Moves between points:
BH e FG
BH h SQ
RG e HB
RG h QC
NG e ZC
NG h ML
PF e LC
PF h ZC
RN e PC
RN h BC
TL e LS
TL h LC
QC e DT
QC h DT
MZ e QC
MZ h ZF
QS e GQ
QS h MH
TH e TJ
TH h HF
ZF e DT
ZF h SQ
GB e ZB
GB h HB
HF e FD
HF h PF
BG e NL
BG h JZ
MP e PC
MP h LS
DJ e DR
DJ h GH
NL e MR
NL h BH
QJ e RG
QJ h MZ
BQ e TH
BQ h DS
TJ e DQ
TJ h BQ
TG e DS
TG h RN
HR e TL
HR h GH
GH e DR
GH h FZ
BT e SQ
BT h QJ
PC e MP
PC h BB
LT e BQ
LT h TG
BC e TN
BC h FL
GQ e LC
GQ h MP
SZ e NG
SZ h DQ
JM e GH
JM h QS
HN e FD
HN h QS
ZB e BC
ZB h LM
FZ e BQ
FZ h HN
RQ e RQ
RQ h FL
DM e TG
DM h GB
TN e GB
TN h FC
ZC e LC
ZC h PC
MH e MP
MH h NZ
LC e PF
LC h FZ
LM e FL
LM h NL
FD e TH
FD h SL
FG e QC
FG h DR
DQ e PF
DQ h TH
HB e SQ
HB h RQ
BB e RN
BB h ZB
MR e LM
MR h BG
DS e LT
DS h DM
DR e JG
DR h NZ
JZ e DM
JZ h TN
NZ e DJ
NZ h NZ
DT e MZ
DT h FG
SQ e FG
SQ h RG
LS e MH
LS h HR
FL e RQ
FL h QJ
SL e DQ
SL h HN
JG e FG
JG h FG
ML e SZ
ML h LC
FC e HB
FC h SQ

The rows follow the links: the fewer symbols apart two points are, the more alike their rows tend to be.

Known rows, each with its point:
[-82, 4, 6, -3, -63, 0, 24, 93, -7, 44, 13, 67, 2, -3, 2, 22, -85, -4, -16, 69, -23, 3, -30, 4, -3, -3, 10, -17, 33, -4, 28, 4, -63, -1, 17, -42, -3, 6, -6, 66, -32, 43, -5, -1, 65, 23, 3, 87, -39, 65, -56, -5]; point TL
[26, 46, -9, -19, -11, 18, -27, 123, -1, -28, -34, 3, 35, 28, 1, -9, -129, 26, 2, -41, -21, 7, -5, 4, -14, 40, -9, -25, -19, -8, -16, 5, -88, 0, -8, 84, 8, -18, -5, 100, 23, 5, 33, 0, 22, -18, 37, -22, -40, -15, 14, -1]; point HN
[-17, 37, -13, -4, -108, 18, -22, 86, 0, 40, -17, 117, 9, 18, -6, 16, -83, 20, 13, 6, -6, -2, -51, 0, -12, 31, -5, 5, -27, 2, 29, 2, -66, 6, -11, 16, -6, -12, -6, 76, -36, 75, 26, 4, 18, -13, 19, 32, -30, 22, -60, 0]; point JM
[11, -27, -5, -18, -93, -12, 2, -101, -4, -46, 15, 86, -5, -16, -2, -17, 103, -21, 6, 3, -23, -5, -40, 2, 13, -20, 11, -52, -4, 1, -32, 4, 81, 5, -7, -41, 9, 15, 4, -89, 41, 67, -21, 1, 21, -6, -20, -15, 47, -10, -72, 3]; point DT
[28, 20, -13, -15, 46, -11, -13, 115, 0, -58, -19, -49, 23, 14, 3, -33, -105, -13, 11, -14, -5, -6, 21, 1, 7, 23, -9, 9, -40, -8, -40, 0, -84, 0, -21, 83, 2, -11, 2, 94, 54, -33, -5, -2, -3, -26, 18, -30, -43, -13, 45, -4]; point TH
[10, -17, -5, -22, -82, -2, 5, -107, 1, -43, 18, 91, -6, -13, 1, -21, 96, -14, 4, 0, -23, 2, -41, 7, 14, -10, 9, -51, -2, -1, -32, 4, 85, -3, -9, -49, -3, 10, 1, -92, 41, 67, -10, -3, 19, 1, -11, -11, 51, -9, -65, 6]; point QC
[-22, 37, 13, 19, 52, -39, 51, -106, 0, 9, 4, -51, -16, 36, 5, 0, 107, -58, -16, 48, 15, 2, 22, 5, 36, 45, 6, 11, 47, 5, 5, 1, 77, -3, 18, -60, -1, -2, -4, -88, -5, -33, -68, -1, -20, 24, 38, 2, 40, 6, 41, 0]; point FL
[5, -31, -44, 13, 102, -29, -33, 34, -3, -6, 38, -109, -33, -12, 3, -3, -31, -48, 42, 63, 4, -2, 52, 1, 26, -18, 15, 18, -107, 3, 1, -8, -24, 0, -48, -28, 8, 25, 5, 28, 4, -70, -55, 5, 10, -64, -17, 32, -12, 26, 46, 7]; point LT
[51, -19, 17, -11, 22, -14, 35, 59, -5, 59, 62, -17, -30, -9, -5, 23, -75, -21, -16, -60, -40, 6, 5, 6, 7, -14, 34, -34, 50, 9, 35, 2, -43, 2, 27, 127, -5, 37, -7, 53, -50, -17, -20, -2, -10, 25, -9, -95, -25, -72, -28, -3]; point PC
[-27, -42, 30, 17, 20, 2, 39, 117, -4, -43, -5, -19, -27, -24, -9, -19, -91, -4, -32, 3, 40, 1, 12, 4, -1, -33, -9, 87, 74, 1, -29, -4, -83, -3, 30, 57, 3, 2, -3, 92, 47, -18, 0, -6, -50, 47, -25, 4, -44, 10, 9, 1]; point SZ
[29, 25, -8, -13, 31, 2, -6, 119, 1, -58, -28, -35, 28, 13, 0, -28, -117, 16, -2, -36, -13, -5, 17, -3, -7, 27, -13, -4, -5, 4, -39, 3, -94, 0, -10, 98, 4, -16, 4, 103, 46, -17, 6, -2, -1, -7, 23, -36, -47, -29, 39, -9]; point HF
[41, 24, 9, 17, 110, 4, 0, -84, 6, 38, 28, -106, -25, 9, 2, 16, 79, 11, -7, -56, 7, 4, 56, 3, -5, 20, 23, 2, 23, 6, 24, -2, 61, 2, 12, 22, -1, 19, 1, -69, -30, -76, 9, -4, -46, 23, 17, -55, 26, -48, 44, 14]; point BC
[-25, 20, 13, -9, -38, -2, 5, -121, -3, -33, 21, 48, -16, 10, 2, -15, 118, 5, -2, 15, -7, 5, -15, 3, -2, 20, 18, -30, 22, 1, -29, -8, 100, -3, 1, -91, -6, 16, 3, -108, 35, 31, 11, -1, 19, 3, 15, 31, 45, 19, -45, 3]; point BT
[-26, 13, 12, -12, -50, 10, 12, 116, 7, 45, 28, 62, 6, 6, 4, 15, -120, 9, -18, 4, -31, 1, -29, 0, -3, 7, 13, -25, 47, 6, 25, -3, -86, 2, 21, 43, -2, 9, 3, 97, -33, 37, 7, -1, 46, 30, 6, 18, -49, 10, -56, 2]; point GQ

Each walk starts at a row. The symbols on each line, taken left to right, move it on to the next point.
Answer with the point's row; about right is enough.
new walk
[-24, -40, 32, 11, 6, -11, 47, 126, 6, -13, 22, -21, -25, -22, 6, -8, -108, -7, -46, -8, 14, -12, 8, -2, 4, -28, 0, 47, 82, -13, -5, 0, -94, 0, 42, 80, 2, 12, 4, 96, 9, -7, 0, -2, -22, 52, -24, -15, -44, -13, -12, -2]
h e e e h
[-56, 5, 5, -13, -80, -5, 13, 71, -7, 59, 25, 83, -3, -1, -9, 27, -84, -7, -11, 57, -36, -7, -32, -4, -1, 11, 12, -29, 22, -14, 42, 2, -57, 4, 6, -23, 1, 16, 0, 62, -54, 54, -13, -2, 64, 11, 6, 66, -36, 50, -72, -5]
h e h
[-53, -17, 21, -3, -15, 14, 32, 132, 7, -7, 14, 14, -11, -11, -1, -8, -129, 2, -29, 26, 2, 5, -4, 8, -1, -16, 3, 34, 68, -3, 0, 2, -102, -2, 38, 30, -5, 10, -2, 114, 2, 10, -1, 3, 9, 40, -9, 38, -50, 31, -19, 2]
new walk
[-44, -48, 30, 23, 15, -7, 45, 102, 2, -31, 9, -13, -30, -26, -5, -11, -82, -5, -37, 7, 40, 3, 8, 5, 2, -44, 2, 82, 87, 7, -22, 0, -79, 0, 36, 51, -4, 2, -1, 87, 23, -10, -5, 0, -51, 55, -29, 6, -38, 4, -3, 1]
h e h h h h
[-22, -10, 21, -4, 8, 11, 19, 131, -1, -45, 0, -13, -4, -7, 1, -14, -125, 8, -24, -6, 8, -3, 5, -1, -6, -5, -4, 33, 51, 1, -24, 0, -106, 0, 27, 74, -6, 2, -2, 120, 33, -9, 7, -5, -7, 34, -6, -1, -55, 2, 13, 0]
h e h e h
[7, -34, -42, 1, 113, -24, -40, 26, -3, -3, 39, -115, -30, -21, -1, 2, -22, -33, 47, 60, 2, -3, 55, 0, 22, -24, 16, 18, -108, 3, 0, -1, -20, -2, -48, -33, -1, 19, -2, 15, 1, -83, -37, 1, 14, -62, -17, 43, -6, 40, 53, -3]
new walk
[-7, -22, -29, 11, 123, 15, -52, -32, 0, 19, 22, -135, -24, -16, 0, 8, 31, 33, 31, 5, 13, -3, 70, 3, -15, -27, 13, 6, -73, 8, 16, 0, 24, 7, -36, -62, -4, 16, 6, -27, -6, -85, 41, 0, 5, -49, -16, 39, 10, 28, 62, -8]
e e h h
[2, 19, -6, 19, 91, 43, -44, -81, 5, 22, 27, -101, -27, 3, 0, 9, 75, 75, 8, -52, 12, 5, 40, -1, -51, 7, 16, 8, -12, -1, 15, -4, 57, -4, -7, -42, 6, 6, 5, -64, -17, -65, 81, -3, -23, -9, 6, 4, 35, 1, 49, 5]
h h h e h h
[-26, 18, 4, -6, -34, -18, 25, -126, 2, -41, 23, 37, -14, 15, -3, -7, 115, -23, -10, 26, -3, -1, -15, 0, 13, 24, 21, -30, 23, -1, -23, 2, 97, -1, 20, -86, -3, 14, -1, -103, 27, 16, -32, -4, 20, 11, 18, 23, 49, 15, -36, -4]
new walk
[12, 15, -1, -2, 38, 0, 2, 128, -2, -61, -19, -40, 18, 3, 5, -31, -122, 3, -1, -15, 10, 1, 20, 5, -2, 8, -13, 36, 6, -6, -42, -3, -91, 1, 1, 88, 6, -10, 2, 104, 55, -27, 2, 3, -19, 3, 2, -26, -49, -15, 34, 2]
h h e
[37, 40, -8, -17, 23, 19, -18, 116, -2, -52, -33, -16, 39, 22, -3, -18, -110, 19, 12, -41, -16, 6, 13, 4, -14, 38, -16, -9, -22, -2, -31, 4, -86, 3, -7, 92, 0, -19, -8, 91, 49, -13, 25, 1, 5, -11, 25, -38, -41, -30, 39, -3]
h e e e h e
[19, -4, -37, 1, 83, -22, -26, 93, -7, -28, 11, -83, -11, -1, -14, -11, -80, -39, 41, 45, 5, 1, 38, 2, 23, 1, 4, 20, -94, 6, -20, 4, -68, -1, -40, 22, 6, 2, -2, 76, 29, -57, -41, 7, 12, -56, 5, 31, -33, 22, 45, -12]
new walk
[-10, 41, -4, -11, -82, 17, -9, 103, -3, 32, -14, 82, 28, 23, -8, 11, -113, 24, 1, -14, -24, 1, -36, -2, -16, 33, 1, -27, 1, -5, 28, 5, -76, -3, 6, 51, -1, 2, -6, 95, -32, 54, 33, 6, 47, 0, 29, 13, -40, 3, -46, -4]
e h e e h e
[1, 10, -5, -3, -105, -9, 5, 82, 6, 64, 12, 111, -1, 1, 18, 29, -83, 1, 5, 10, -22, -7, -52, 4, -2, 11, 11, -16, -4, 8, 42, -13, -62, 3, -6, 37, -4, 7, 9, 68, -64, 68, 2, -6, 27, 1, 10, 5, -35, 6, -84, 20]
h h h e h h
[-12, 16, -8, 5, -30, 3, -17, 138, -1, -18, -26, 32, 11, 14, -4, -14, -137, -4, 16, 32, -4, 3, -12, 1, 1, 13, -6, 25, -38, 4, -5, 5, -103, 8, -9, 37, 3, -8, -4, 120, 12, 20, -4, 1, 16, -24, 12, 36, -52, 34, -4, -5]
new walk
[21, -34, -40, 5, 126, -16, -35, 9, -1, 10, 50, -130, -41, -14, -9, 5, -5, -32, 45, 33, 0, -2, 58, 8, 21, -29, 31, 6, -92, 5, 12, 2, -3, -3, -38, -12, -1, 26, -1, 1, -13, -91, -34, 4, 2, -59, -19, 19, -5, 9, 45, 5]
h h e
[-5, 28, -3, 16, 83, 56, -37, -80, 1, 15, 15, -95, -17, 4, -1, 10, 82, 80, -3, -61, 13, -1, 41, 0, -52, 4, 6, 9, -1, -3, 15, -3, 60, 1, 6, -41, 1, 6, -7, -65, -17, -59, 97, 0, -17, -2, 7, 4, 34, 1, 45, -7]
e h e e
[33, -26, -7, 1, -114, 8, -8, -96, 4, -18, -13, 111, 2, -16, 0, -6, 93, 2, 9, -22, 7, 10, -57, -1, 1, -27, -11, -10, -21, -5, -16, -1, 73, 2, -6, -23, 5, -2, -8, -75, 17, 77, -2, -2, -22, -17, -16, -37, 36, -23, -64, 1]
new walk
[-30, 45, 15, 23, 40, -39, 42, -97, -2, 2, 15, -47, -30, 38, 1, -1, 104, -58, -19, 58, 32, 3, 18, -1, 34, 55, 14, 24, 45, -2, 3, 3, 69, -2, 23, -75, 3, 3, -8, -84, 6, -28, -64, -4, -30, 26, 42, 22, 43, 18, 21, 3]
e e e h h h
[-5, -20, 5, -23, -76, -12, 12, -116, 3, -46, 26, 79, -2, -6, 0, -20, 97, -26, -5, 19, -29, 3, -28, -4, 18, -11, 18, -59, 7, 2, -32, -4, 84, -3, 3, -58, 0, 10, -4, -96, 45, 47, -27, 0, 24, -1, -4, -2, 40, 1, -74, 1]
h h h e
[-37, 47, 3, 6, 15, 26, -8, -118, -2, -6, 22, -13, -26, 19, 2, -7, 123, 48, -7, -5, 18, -3, 13, -2, -32, 30, 14, 1, 18, 4, -14, 0, 91, 1, 12, -92, -2, 23, -6, -102, 12, -13, 52, -2, -6, 15, 16, 26, 47, 22, -6, 5]
